Each row is followed by its class.
[-37  22  37 -18   4 -27 -14 -21  38 -39  54  27 -14  13 -20 -61   9   0
 -17  14 -21 -11  12 -15  25 -19 -12  21  66  28 -64  67   5  33   8  12
  49   9  43 -19  -3 -43] -> (113)
[-13   7  -1 -13  36 -51  23 -32  18  13 -24   0  17 -27 -34   8  12 -10
 -18  22 -19  -9   7  38  -9  13  27  -6  19 -84  35  66 -27  -1   2 -17
  37  -4   7  41 -12 -47] -> (113)
[ -1  33  31  -3  38  16  10 -32   4 -23  44  -6   2  19  21 -43  34   1
  68  33 -12   4 -20 -24  28  -1 -13  -7  20   3 -27  33 -30   7  20  33
  -6  36  59   7   2 -62] -> (116)
[  0  -4  -4  -7  12 -33   8 -30  15  -3 -36  -3  15 -15 -18  24   9 -10
 -15  34 -20  10   5  26   7  23  18  -6  -1 -79  30  34 -26  -7 -16 -23
  26 -12   6  19 -11 -38] -> (145)
[-33   1 -22 -40   1 -56  10 -24   0   5 -36   1  -3 -11 -40   7   4 -11
 -66 -21 -26   3  18  56   7 -16  16 -15  24 -55  20  42   1  31  -6  -3
  30 -38 -26  39 -25  -3] -> (228)
[-13   0  24  -5  86  29  50   9 -53  12  47  -8  -4  -2  50 -45  37   8
  80  20   5  15 -21 -28  17   0 -33 -28  10  17 -10 -32   3 -45  27  70
  -6  22  34  30  65 -34] -> (83)
[-11  10  -4  -3   6 -36 -18 -20   2  -6 -11  14  -3  13 -14  -9 -23 -11
 -10  -8 -19  -6   5  -4  13  -7   2  22  24 -25 -12  14 -18  33 -21 -22
  22  -5  11  -6 -11 -14] -> (174)
[-16  15   7  -7  35 -15   5   3 -27 -13  15  10 -17  26  18 -44  -6   4
  65 -14 -11  -5  -7 -31  21 -10 -22   1  20  20 -31  -8 -11  -7  13  40
  -7   3  18   0  27   2] -> (149)
[-25   5 -20 -22 -36  20  13 -30  35 -57  16 -13  -1 -19  -7  -3  74   0
 -77   6 -20   9  17  34  24 -11   1 -67  26   0 -56  68  16 -19  21   8
  31 -48 -19  59 -21 -22] -> (62)
[ 16 -15  -6   4  17  18  15  -6  -1 -16   0   0  19 -12  12  10  53   5
  20  10   1  16   5 -12  21   9   3 -40  -7 -13   2   0  -4 -44   4   1
  -6  -5  -6  35   6 -15] -> (83)
[ -7  18   3  -1 -12 -68 -33 -15  23  15 -35  29   6  11 -38  -2 -63 -10
   7  -3 -14 -20   9  -6 -20  11  13  46  -3 -39  41  25  -5  58 -27 -42
   8  16  -3 -45 -14  -9] -> (177)
[-20  12  -4  -4  13 -24  -3  -7 -17 -12   3  13 -16  17   6 -26  -3  -5
   6  -7 -20   1   3 -12  14 -17 -12   1  25 -12 -36   0 -10  13  -6  10
  19  -4   9  13  16 -11] -> (174)
[ -4 -13 -44 -14   7 -22   6   8 -31 -14 -18  -7  -1 -13   4  19   9   0
  31 -40 -17  29  16  -2  17   1  12 -38  -3  -8   6 -15  -4 -39 -11  10
 -23 -44 -51  31  -3  48] -> (149)
[-16  27  20  -8  10   6   0 -44  21 -34  18   4   2  10  -4 -40  60 -18
 -18  29 -15  -9  16  25  33  -3  -1 -11  18  -8 -48  56  -3   4  24  28
  25  -7  36  29 -11 -52] -> (187)
[ 18  -3   0   1  54 -32   6  10 -36  41 -12   9   6  17  26  -6 -36  11
 114 -10  -3  21 -16 -25  14   8 -24  27 -14  12  23 -39 -34 -11 -12  16
 -31  17  15 -27  33   5] -> (184)
[ 10  11  24  -2 -25   5 -31 -29  63  -7  14   1  13  12 -22 -15 -19   4
 -12  21 -10 -12   2  -9   0   1   1  33  14  10 -24  52 -18  33  -4 -20
  22  19  42 -51  -5 -34] -> (62)
[-34  21  18  -2 -14  20  -1 -20  18 -31  46  -3 -13   0  18 -42  17   0
  32  28   1  11   7 -42  16 -13  -7 -11  13  21 -40  25  18 -13  21  32
  18   2  26 -21  31 -22] -> (177)
[-38  11  12 -23 -18 -44 -21 -35  48 -45   4  24  -6   6 -35 -17   3 -13
 -57  10 -28   8  17   3  22  -7  10  11  46 -21 -31  48   7  34 -14 -12
  58 -17  13  -9 -12 -31] -> (145)
[  3  12  27   6  15  -2 -29   5   6  -7  34  21 -14  34  11 -44 -32   4
  71  -8  -3  -8  -3 -51   7   0 -20  43  10  48 -30 -13 -17  11 -10  14
  -1  19  38 -60  29   9] -> (149)
[ -2 -40 -45 -12   5 -22  31 -14 -20  22 -53 -25   8 -36   1  57   3   5
   4 -11  -1  50  11  39  24  17  32 -42 -19 -60  40  -7  -4 -45 -16   0
  -5 -45 -52  41  12  26] -> (184)
[  0 -29 -43  -9  22 -22  39   0 -26   1 -58 -21  21 -34  -8  47  44   2
 -22  11  -5  11  20  46  17   0  37 -75 -10 -91  40  15 -16 -50  -8  -4
 -11 -53 -63  94 -13  -5] -> (79)
[ 53 -20 -17  12  35  11   9  -2 -18  22  -6  -9  34 -21  29  27   2  22
 103   1   5  29  -7 -30   5  31   6 -26 -41  -2  33 -23 -33 -58 -26 -14
 -50  16 -13 -30  10  11] -> (113)
[  2 -27 -38  -5 -10 -40  -8 -11   5  17 -38  10   5  -8 -23  34 -34   2
  14 -24  -7  24  15   9   7   2  15  -5   3 -25  30  -4 -14   6 -31 -24
  -6 -23 -30  -8  -2  31] -> (184)
[ -6  -6   7  11 -12  12 -22 -44  30  11   9   5  -4   1 -16 -14 -20 -23
  32  36  -8   9  13  -5  10  17  21  24   0 -16   7  10 -12   6 -19  -7
   9  23  36 -45  17 -10] -> (187)
[ 39 -21 -34  -2  49 -34  27  10 -37  38 -63 -12  38 -37   1  54   5  16
  40   2  -3  24  -1  23 -10  29  28 -31 -31 -82  72  -3 -38 -57 -20 -21
 -34  -8 -40  29  -5   1] -> (113)
[-35   0  15 -19  44 -28  36 -29 -11  37 -15  -6 -16  -3 -16 -11  -6 -18
  -9  49 -15  -9  -6  44  -8   5  12   0  11 -87  41  29 -20  18   8  15
  33   9  41  29  25 -44] -> (228)
[-23   6  26 -15  14  23   0 -28  16  -2  51   2 -20  10  12 -43  12  -5
  35  35 -10   8   0 -15  21  -9 -14   4  19  23 -21  21  -8  -4   7  24
  20  25  55 -30  28 -28] -> (228)
[  9 -23 -29   7 -58  21 -18 -29  47 -39  -6  -5  14 -17 -18  18  19   5
 -17   1   2  14  34   1  28   3  33 -36 -10  -7 -14  28  -2 -19 -34 -38
  -2 -27 -26  -1 -32   7] -> (79)
[ -56    5   -4  -25   39  -52   35  -51   -3   16  -46   -9  -15  -23
  -42   -2   11  -39  -52   41  -23  -12   19   62    8   -3   35  -12
   38 -114   34   58   -2    4   14   22   36  -28    1   66   12  -38] -> (187)
[ 13 -37 -41  21 -37  21 -21 -11   2   5 -13 -13  10 -29  -2  46 -17   0
  18 -17   8  35  13  -8  21  10  26 -25 -13  -6   9 -25  -3 -36 -35 -31
 -16 -18 -36 -26  12  43] -> (174)
[-42  -7 -16 -19  16   7  46 -11 -17 -29  18 -16 -13 -20  20 -18  58  -4
   0  23  -3  25   9  13  44 -27   9 -81  31 -28 -27  25   5 -48  23  56
  21 -42 -21  83  30 -17] -> (79)
[ -4 -10  10  -7 -22  34 -13 -29  37  -7  42  -4  -8   3   1 -10  -4  -3
  27  18  -3  25   9 -24  24  -1   2  -2  -3  36 -21   9  -3  -6 -15   1
  12  14  29 -48  21   6] -> (228)
[ 27   4  -5   4  19  35  11   8 -12 -20  21 -11   6   7  37  -8  41  13
  83  11   6  14  -1 -41  18   1 -11 -36 -19  16 -24 -13 -24 -64  19  24
 -25   1  16  14  21   5] -> (149)
[ 45 -41 -64  24   2 -19 -24   8 -47  54 -89  -7  31 -16  10  72 -62   3
  51 -41   4  23  -5  -2  -9  31  27   9 -56 -55  80 -77 -27 -24 -62 -60
 -52  -2 -62 -27  -4  61] -> (174)
[-22  20  -5 -20   4  -5  13 -37  15 -49   6  -9   5 -12 -11   2  60  -3
 -13   5 -12  17   3   8  38 -10  14 -56  36 -34 -29  60  -4  -4  19  26
   4 -18  -5  55 -18 -35] -> (116)
[-49  24   9  -8   3  -4  12 -29  10 -23  21  -5 -14 -16   5 -25  31 -13
  -6  32 -11   4   7   0   6  -7   7 -28  24 -27 -10  45  10  -2  27  22
  27 -14  16  24  15 -42] -> (177)
[ 21  -5  17  16 -23  34 -28 -10  37 -34  36   5  11  12  10 -32  16   7
  28  14  14  -1  12 -31  36   1  -6   8  -1  50 -40  24 -12 -11 -25  -9
   2   7  22 -36 -10 -16] -> (79)
[ 30 -10  -9  -7  -7   8  -7 -27  19  15 -28  -8  20   0  -7  23   1   8
  19  16 -10  11   5   8  11  15  16  -7 -32 -31  20  13 -28 -10 -26 -32
  -8  11  10 -23 -12 -14] -> (228)
[-40  -1 -17 -25  -8 -89  -1 -38  42   0 -49  19   0 -22 -75   2 -14 -16
 -91  -7 -30 -20  27  51 -15  -7  36  17  45 -91  10  80  -1  42 -23 -38
  62 -30 -22  33 -30 -24] -> (113)
[ -3 -33 -46  -3   1 -20   6 -37  -6  38 -58 -13  10 -30 -28  47 -18 -25
   4  19 -14  28  18  45   4  26  46 -16 -24 -86  59  -6  -9 -26 -30 -15
  -6 -16 -37  17   7  19] -> (187)
[ 38   3 -13  11 -13  54 -16 -26  19 -21  23  -2  15   3  22  -1  34   4
  68  13   6  20  16 -35  30   6  -4 -31 -29  45 -21  -8  -4 -52   0   6
 -40   8   6 -34  10  15] -> (187)
[-72  24  29 -26 -41  -3 -12 -50  81 -53  47   9 -28  -2 -45 -45  31 -24
 -76  19 -16   6  22  26  21 -23  13   8  73   3 -80  92  33  38  29  20
  80 -18  35  16  13 -51] -> (227)
[-26  12 -17   0  11  12  25  -9 -23 -19  22  -5 -12  -8  38 -14  38  -1
  48  22  -3  23   0 -21   9 -12  -8 -68  -6  -6 -12   0  10 -40  29  45
 -11 -11 -10  33  39  -7] -> (177)
[ 32 -19 -58   4  36 -36  -1  -6 -51  70 -94  -3  36 -16  -7  70 -34  -6
  54  -9  -4  17   2  36 -17  30  34 -15 -58 -88  97 -58 -31 -18 -28 -22
 -69  -5 -49   5   1  32] -> (187)
[-28   2   2 -18 -12 -49 -14 -30  30 -29  -7  20  -3   3 -33  -1 -15 -17
 -39   6 -25  12  14   8  21   4   8  14  29 -27  -6  36   2  31 -27 -18
  46 -20  -2  -7 -15 -13] -> (145)
[ 20 -14 -36 -13   1  16   6  11 -31 -17  20 -11  12  -2  45   5  15  18
  71 -48  -8  45  -5 -38  31  -7 -27 -61 -15  74 -31 -35  10 -39  -9  37
 -52 -30 -58  -8  20  61] -> (62)
[ -1   9  17 -14 -15   4 -11 -28  43 -58  42   8   8  -2   5 -10  52  -2
  -2  27  -9  25  16 -19  37  -3  -7 -27  17  17 -50  46   0 -17   1   7
  30 -14  16  -3  -4 -26] -> (145)
[-18  14 -11 -16  11 -22   5 -16 -11 -26   0   3   0   5  -4  -5   7  -1
  22 -16 -10  18  -7 -10  25 -14   6 -23  25 -16  -7   7  -4  19   2  24
 -18  -7 -12  18 -11   2] -> (116)
[  6 -22 -29  -6  11 -57   4 -14 -11  26 -43   8  19 -19 -26  28 -46   2
  27 -19 -19  17   1  13  -2  28  27   8  -9 -56  52  -2 -19   8 -40 -35
  -1  -4 -33 -14 -21  20] -> (113)
[ 16   3 -10  13 -34 -25 -51  -5  27  18 -11  24   9  11 -18   3 -69   2
  46  -5 -11  -4   6 -34 -25  13   7  34 -17   6  28  -7  -7  37 -41 -47
 -12  24  -4 -87  -1  10] -> (177)
[-27  26  28 -19  80 -43  31 -28  -7  23 -22   0   1  -2  -3 -16  15 -11
  -2  44 -13 -15  -1  48  -4   9   5  25  19 -83  33  48 -37   9  21  14
  28  -2  60  43  11 -83] -> (184)
[ 14 -19  -5  18 -21  -9 -36 -28  33  38  -9   2   3  -6 -22  19 -66 -12
  16  21  -4   9   5 -11 -11  24  27  55 -10 -40  36  -4 -33  19 -48 -58
  28  29  22 -59  20  -2] -> (174)
[-13  23  19 -14  36 -13  22 -30  18 -26  29   8   9 -10   0 -27  55   4
   4  25 -11  -4   0   9  22   0  -3 -29  30 -18 -25  69 -17 -20  26  15
  34  -2  25  33  -5 -60] -> (113)
[-32  -4   5 -11  27  21  33  -9 -10 -32  50  -2  -7 -18  26 -24  74  -4
  17   7   0  31   3 -16  38 -13 -14 -59  28  21 -42   9  19 -48  28  57
  14 -19  -4  56  40 -14] -> (83)
[ 20  16  -3  19 -16  -6 -27 -20  33  13 -19   9  14   0  -7  12 -21   1
  38  34  -8  -9   8 -16 -31  18  15  13 -34 -38  32  15 -30  10 -19 -48
 -12  26  21 -41  -6 -31] -> (177)
[-54  -5 -23 -21   3 -55  10 -24   7 -18 -36   5 -12 -12 -44  -6  -2 -16
 -61  -7 -18 -14  27  38  20 -21  25 -13  43 -61  10  48   8  16 -16  -1
  35 -55 -33  50 -19  -9] -> (79)
[ 26 -51 -25  18 -32   1 -21 -21  30  37 -25  -2  22 -25 -24  47 -45   0
  26  -1   7  29  10  -9  -3  31  38  16 -34 -28  50 -27  -5 -14 -51 -51
  -8  13 -26 -50  15  30] -> (83)
[-48  32  47   6 -46  25 -34 -37  69 -64  82  18 -29  17  -4 -69  14 -12
  -4  34  -7 -10  11 -50  28 -15 -15  12  43  66 -83  59  27  35  17  12
  52  14  58 -48  11 -42] -> (177)
[ -6 -22 -30   1  -6  -8  11 -17  -6  29 -36 -13  -5 -25  -4  35 -25  -5
  40  -1  -5  38   1  23  -2  18  28 -21 -10 -44  39  -6  -4 -26 -14  -6
 -26 -11 -34   1  29  16] -> (227)
[-42  49  26  -5  37 -25  12 -27  15 -15   1  13  -6  -2 -11 -39  31 -15
  -8  50 -16 -37   5  16 -17 -15  -3  -9  33 -63   2  70 -14  15  36  13
  33   5  49  32  -2 -86] -> (177)
[-27  13  25   6   2  43  -7 -23  12 -35  70   1 -29  12  32 -58  18  -2
  37  28  -8  15  -1 -54  35 -22 -21  -2  43  43 -74  11  -6 -18   9  29
  34  15  59 -27  42 -31] -> (174)
[-37  42   6 -15   9   2  -4  -7  -7 -53  45  15 -12  16  32 -46  43   5
  37  -4 -16   8   7 -48  26 -29 -29 -42  23  49 -64  18  19  -9  30  49
  -9 -15   4   4  18 -19] -> (177)
[-37   9  39 -11  18  -8   3 -35  44 -20  57   9 -16 -13 -14 -47  11  -3
   0  31  -7  -1   3 -13  21  -5  -2  10  58  12 -38  62   2   1   7  18
  55  12  43 -21  23 -44] -> (113)
[ 24  23  27  21   8  21 -27  -6  21  -5  32  15  16  19  23 -28  -1   4
  92  38  -1  -7  -7 -61  -2  11 -18  16 -16  25 -13  13 -29  -8  -4  -6
  -8  42  48 -57  14 -40] -> (177)
[-39   9 -14 -11   9 -46  -3 -21 -10 -19 -14  12 -16  11 -17 -24   1 -15
 -42 -15 -29 -11  14   6  16 -25   0   1  48 -39 -31  31  -5  31  -6   2
  38 -26  -2  37  -1 -17] -> (174)
[ -3 -24  -2   9  -2 -13 -11 -36  29  37 -23  -3   1  -8 -19  16 -51  -5
  25  17   1  15   3   8   6  26  24  45  -8 -32  37   3 -22   6 -33 -33
  19   6  25 -46  16 -10] -> (184)
[-37   7   6   7 -17   4  -5 -34  26 -20  18  -4 -12  -8  -2 -20  -1 -15
   7  30 -12   6   8 -16   6   4  14  -8  11 -11 -14  34   7  -1  -3   3
  23  -5  15 -17  11 -27] -> (177)
[  3   7  12  -7  -6  29   3 -15  30 -45  54   3   5   4  13 -29  68   7
   1   3  -6   7  13 -34  33 -14 -17 -35  18  49 -58  30  14 -20  21  19
  16  -9  12  21  15 -22] -> (83)
[-16  27  15 -12   1  -2  -3 -39  28 -43  17   0   5   2 -17 -23  42  -5
 -12  20 -13   3   1   9  28  -7   7 -14  35 -29 -37  65 -15  27   9  10
  15   9  33  29 -29 -60] -> (116)
[ 15 -15   4   7 -19  -8 -38 -11  33  -4  20  27  12  12 -17 -13 -36  -1
  29 -21  -2  11  10 -45  13   9  -2  39   4  42  -5  -8   1  23 -42 -29
   1  18   5 -65   2  16] -> (83)
[  4  20  -6   6  29 -19  17 -12 -13  10 -35  -4  15  -5   8  16  11  -2
  31  39 -14  -5  -3   8 -17  13  15 -29 -26 -74  35  18 -30 -11   9 -11
 -11   3   8  26  -6 -47] -> (177)
[  44   -3   10   19  -22   -5  -64  -22   37   29   14   31   19   35
  -16  -11  -69   -9   77    2   -8    5    5  -37    4   22    4   61
  -24   45    4  -26  -27   46  -48  -36  -19   49   29 -112    5   15] -> (187)
[-31  17   7  -2  17  15  13 -13   1 -19  23  -2  -4 -12  20  -9  25  -3
  36  33   1  19   0 -28   7  -7   6 -43   9 -12 -13  13   4 -38  19  33
   9  -9   8   0  36 -26] -> (177)
[ -4  16  28  15 -28   3 -51 -18  46 -35  52  33 -24  32  -7 -46 -26  -9
   1  -2 -13  -8   5 -44  19  -8 -19  40  38  60 -62  17  -9  45 -30 -28
  42  22  44 -63   1 -16] -> (174)
[-46   2  27  -4 -26  15  -9 -28  43 -41  61   4 -28   1 -11 -61   8  -8
 -13  29   6  -2  21 -12  41 -22  -2   8  51  33 -56  59  16   8  -3  22
  41  -3  34 -14  11 -29] -> (79)
[-40   8  42  -7  50 -23  22 -25   4  19  27  10 -14   8  -8 -54   3 -13
   6  47 -12 -15 -10   6   7   2  -7  34  37 -37   2  29  -9  24  20  27
  46  33  63  19  44 -70] -> (83)
[ -4  18  -8 -11  30  22  25 -28 -15 -27  12 -12   8  -7  23 -17  89  -8
  25  19 -14  12  12  13  38 -10  -6 -65   3  -5 -38  23  -5 -46  33  46
 -12 -23   1  62   3 -27] -> (187)
[-34  -5 -20 -17 -12 -20  11 -31  24 -34 -26  -5  -1 -15 -33  -5  38  -5
 -57  19 -12 -10  28  30  29 -14  26 -34  30 -63 -13  61   1  -8  -2  -7
  30 -37 -13  61 -22 -36] -> (79)
[-34  20 -31 -14  37 -36  28   4 -56 -12 -32   1  -5  -6  17  -1  21  -2
  28  -9 -25   8   2   0   2 -10  -3 -58   5 -45  12  -3   5 -16  14  30
 -24 -34 -33  53   1  -9] -> (177)
[ 23  -4 -25  -3 -12  -7 -10 -39  25   6 -39  -4  24  -9 -27  27  16 -14
  -7  18 -15   8  24  26  12  16  32 -10 -21 -51  23  22 -20  -7 -16 -30
  -5 -11  -8  14 -18  -8] -> (187)
[ -2  -4  16  -4  26  19  10 -18  -8  23  27  -5 -16  13  20 -26 -21   4
  69  31  -2  17 -16 -24  11   2 -14   4  -5  13   5 -14 -24  -9  -6  22
  -8  32  47 -49  38 -13] -> (228)
[ 27  -1  -1   9  10  27  -8  -9   4   2  14  -5  17   5  22  -6   0  13
  70  10  -2  13  -9 -24   7  11 -16  -8 -16  25  -3  -2 -25 -16  -7   2
 -32  20  21 -38   8  -5] -> (62)
[ -9  -7  -3  -8 -16 -39 -25 -15  24 -14 -13  18   3   5 -26  10 -32  -5
  -5   0 -16  13   9  -8  12   5   6  21  10 -15   1   3   2  21 -31 -21
  24  -9  -4 -37  -7   7] -> (145)
[  1 -22 -17  11 -22 -22 -23 -12  14   2 -17  13  -1   7 -24  -6 -52  -5
  12 -10  -1  -7  15  -6   9  10  14  26  -2  -5  28  -2  -8  28 -51 -39
  -5  -1 -12 -35 -18  18] -> (79)
[ 56 -46 -65  12 -15  -4 -14 -13  -9  35 -74 -27  48 -39 -13 100 -15   3
  40 -17   3  43   4  17 -12  32  56 -40 -52 -80  83 -23 -30 -30 -56 -51
 -58 -12 -68   0 -31  42] -> (116)
[ 10   8   7   6  -2  21 -13 -14  24 -28  36   6  -2  16  12 -26  21   1
  58  21  -7   6   6 -29  22   4  -4  -4   0  22 -37  16 -28 -29   5   2
   2  13  35 -11   6 -17] -> (149)
[-15   7  -2 -15 -14  10   8 -38  45 -56  30   3   4 -19  -6  -9  63   7
 -33   9 -11   3  15   2  35  -9   5 -56  34   6 -49  70   9 -19  16   2
  34 -30  -8  28 -15 -26] -> (113)
[ -1  15  24 -16  41   4  22 -19   1   7  15  -6   2  12   5 -25  34  -5
  15  40 -19 -11  -6  16  10  -1 -12  -8   7 -22   2  43 -31  -9  17  16
  28  12  49  20   1 -55] -> (228)
[-35  25  40 -15  20  34   8 -15   7 -55  83  -5 -22   8  22 -59  58   6
  19  26   4  19  -6 -33  42 -32 -22 -28  60  43 -78  38  10  -2  35  75
  14   9  46  10  27 -40] -> (116)
[-25   4 -10 -20  28 -54   6   0 -20  -4 -26   8  -9   7 -18  -6  -7  -8
   2 -13 -23  -7   8  14   8  -8   8  -5  28 -45   0  21 -10   6   4  16
  13 -25 -13  36   0   0] -> (149)
